Below is a small trained network, with its code and all its weights. Each question gives an input and a target symbol and asks what happens when units are switched off, that is, made to give their printed mean instead of their output.

import numpy as np


def w(rows, s, z=0):
    codes = np.array(rows[::2]) - 128.0
    scale = np.full(codes.shape[1], s)
    scale[-1] = z or s
    return codes * scale


def f(y):
    return y / 2 * (1 + np.tanh(0.7978845608 * (y + 0.044715 * y**3)))


def softmax(a):
    e = np.exp(a - a.max(-1, keepdims=True))
    return e / e.sum(-1, keepdims=True)


def log_softmax(a):
    a = a - a.max(-1, keepdims=True)
    return a - np.log(np.exp(a).sum(-1, keepdims=True))


def net(x, mask):
    ids = ['αγδεζπτφω'.index(c) for c in x.split()]
    T = len(ids)
    res = E[ids] + P[:T]
    r = res
    for j in range(3):
        rows = slice(3 * j, 3 * j + 3)
        q, k, v = (r @ M[0][rows].T for M in (Q, K, V))
        z = softmax(np.where(np.tri(T) > 0, q @ k.T / 3**0.5, -1e9)) @ v
        o = O[0][rows]
        res = res + np.where(mask[j], z, o[:, -1]) @ o[:, :-1]
    y = f(res @ A[0][:, :-1].T + A[0][:, -1])
    res = res + np.where(mask[3:7], y, B[0][:, -1]) @ B[0][:, :-1]
    return log_softmax(res[-1] @ U[:, :-1].T + U[:, -1])


Q, K, V, O, A, B = {}, {}, {}, {}, {}, {}
E = w([
[19,141,184,39],'α',
[195,249,73,95],'γ',
[167,166,122,205],'δ',
[100,211,4,40],'ε',
[87,72,10,49],'ζ',
[141,254,100,192],'π',
[42,129,41,172],'τ',
[184,83,136,220],'φ',
[199,78,64,78],'ω',
],0.012)
P = w([
[191,80,3,254],'0',
[175,98,119,199],'1',
[176,102,129,186],'2',
[176,104,137,180],'3',
[177,102,143,168],'4',
[180,108,150,159],'5',
[177,111,157,150],'6',
[175,109,163,146],'7',
[173,110,166,134],'8',
[170,110,176,133],'9',
[159,112,178,130],'10',
[158,111,180,135],'11',
],0.0083)
Q[0] = w([
[203,195,170,146],'h1',
[130,150,133,221],'h1',
[148,76,184,82],'h1',
[123,122,82,84],'h2',
[108,128,128,135],'h2',
[169,137,152,10],'h2',
[172,136,46,199],'h3',
[101,125,251,82],'h3',
[135,146,129,106],'h3',
],0.035)
K[0] = w([
[168,255,73,202],'h1',
[59,189,70,122],'h1',
[179,37,70,159],'h1',
[148,136,38,85],'h2',
[108,146,124,132],'h2',
[226,120,25,203],'h2',
[81,135,244,89],'h3',
[176,129,22,206],'h3',
[113,150,96,132],'h3',
],0.026)
V[0] = w([
[135,147,60,124],'h1',
[102,202,121,134],'h1',
[170,106,151,111],'h1',
[74,89,99,175],'h2',
[147,118,155,86],'h2',
[156,73,106,66],'h2',
[76,226,188,219],'h3',
[75,25,225,190],'h3',
[5,113,108,83],'h3',
],0.012)
O[0] = w([
[57,112,121,82,219],'h1',
[100,132,84,161,121],'h1',
[186,146,128,109,104],'h1',
[105,109,161,178,255],'h2',
[156,124,83,112,31],'h2',
[83,95,97,103,127],'h2',
[142,225,242,141,79],'h3',
[129,62,252,117,63],'h3',
[17,124,175,67,123],'h3',
],0.011,0.0066)
A[0] = w([
[154,244,140,12,167],'n1',
[123,117,69,48,137],'n2',
[138,162,229,80,141],'n3',
[209,90,138,57,255],'n4',
],0.011,0.0048)
B[0] = w([
[47,63,86,204,167],'n1',
[168,142,229,86,254],'n2',
[236,161,72,101,192],'n3',
[2,140,76,215,185],'n4',
],0.012,0.0092)
U = w([
[172,126,114,90,51],'α',
[195,161,1,101,45],'γ',
[250,165,158,104,254],'δ',
[99,206,38,27,102],'ε',
[168,59,98,46,164],'ζ',
[148,205,116,154,32],'π',
[23,123,141,139,164],'τ',
[209,38,139,170,58],'φ',
[181,27,3,117,114],'ω',
],0.0058,0.0045)

Each question gives the input, a string of symbols that net reads in full, and the target symbol t.
The units are the heads (3 rows each of Q, K, V and O) and the neurons (one row each of A and B). Each row of codes is followed by its name. A weight is (code - 128) times the scale printed after its matrix; where a second scale follows, it is the last column's (O, A, B and U).
mask holds one flag per unit, heads first, then neurons. A switched-off unit (its flag False) gives its mean, the last column of its rows in O or B, instead of its output. The means were averaged over made-up inputs and are rounded, as every weight is.
A unit's drop is (log p(t) with every unit on - log p(t) with that unit switched off) / (log p(t) with every unit on - log p(t) with every unit switched off).
The circuit of an input: a set's keep is (log p(t) with only the set's units on - log p(t) with every unit switched off) / (log p(t) with every unit on - log p(t) with every unit switched off). Starting from all 7 units, units are removed one at a time, each time the one whose removal leaves the highest keep (on an exact tie, the one counted first), for as long as the keep stays at least 0.8.
circuit, biggest first: the units of the circuit, biggest drop first
k most important neurons: the k neurons with the biggest drops, biggest first
heads that matter: for each layer, one digit per head in row order, 1 if its drop is at least 0.15 and else 0, layers parted by /
drop of u: that unit's drop, to one decimal
input τ α τ τ γ φ τ τ ζ, target δ: circuit, biggest first : (h3 n3 h1)
input ε τ φ τ, target φ: circuit, biggest first : (h3)
input τ τ α ω π τ ω τ τ ε, target δ: circuit, biggest first : (n3 h2 h3)
input ω ω γ ω τ τ ω τ τ α, target ζ: 2 most important neurons : (n2 n1)
input ε ω π δ, target δ: 2 most important neurons : (n4 n1)
input α ε ω τ φ ε τ ω τ ε, target τ: heads that matter : 010
input τ α τ τ γ ω τ τ τ τ ω τ, target δ: circuit, biggest first : (h3 n3 n4)
input τ δ τ ω ε α, target δ: heads that matter : 110
input τ ω ε δ δ ε τ ε τ, target ε: circuit, biggest first : (h3 h2)
input τ τ τ τ ω τ, target ω: heads that matter : 001
input α τ ω ω τ ω ω γ, target τ: heads that matter : 011
input γ τ ω τ τ ε ω τ φ ζ π ω, target τ: circuit, biggest first : (n4 n3)
input ω τ δ, target δ: heads that matter : 001
input γ τ τ ω τ τ π ε τ τ γ, target τ: circuit, biggest first : (n1 n3)
input τ φ τ ω ω α, target δ: circuit, biggest first : (n3 h1 h3)
input τ γ ω τ ε γ γ ω ω α τ ζ, target δ: circuit, biggest first : (n3 h3 h1)
input ω τ α, target ζ: circuit, biggest first : (n2 h3 h2 h1)
input τ ζ τ γ ω ω ω, target ω: circuit, biggest first : (h3)
input τ ω ω, target ω: heads that matter : 001
input α τ ζ ω ω τ τ γ τ τ δ ε, target τ: circuit, biggest first : (n1 h3)
input τ ω τ π, target π: 2 most important neurons : (n1 n2)
input φ ω τ ε τ, target ε: 2 most important neurons : (n1 n4)
input τ τ ω γ π, target π: 2 most important neurons : (n1 n3)
input τ γ τ τ π τ φ ε ω γ, target γ: drop of h1 : 0.1
input π τ τ ω ζ τ τ δ ω α, target γ: drop of n1 : 0.4
input τ ω ω α τ π ε τ π τ, target δ: drop of h2 : -0.1
input τ ω δ φ α δ τ γ ε, target δ: drop of n3 : 0.8
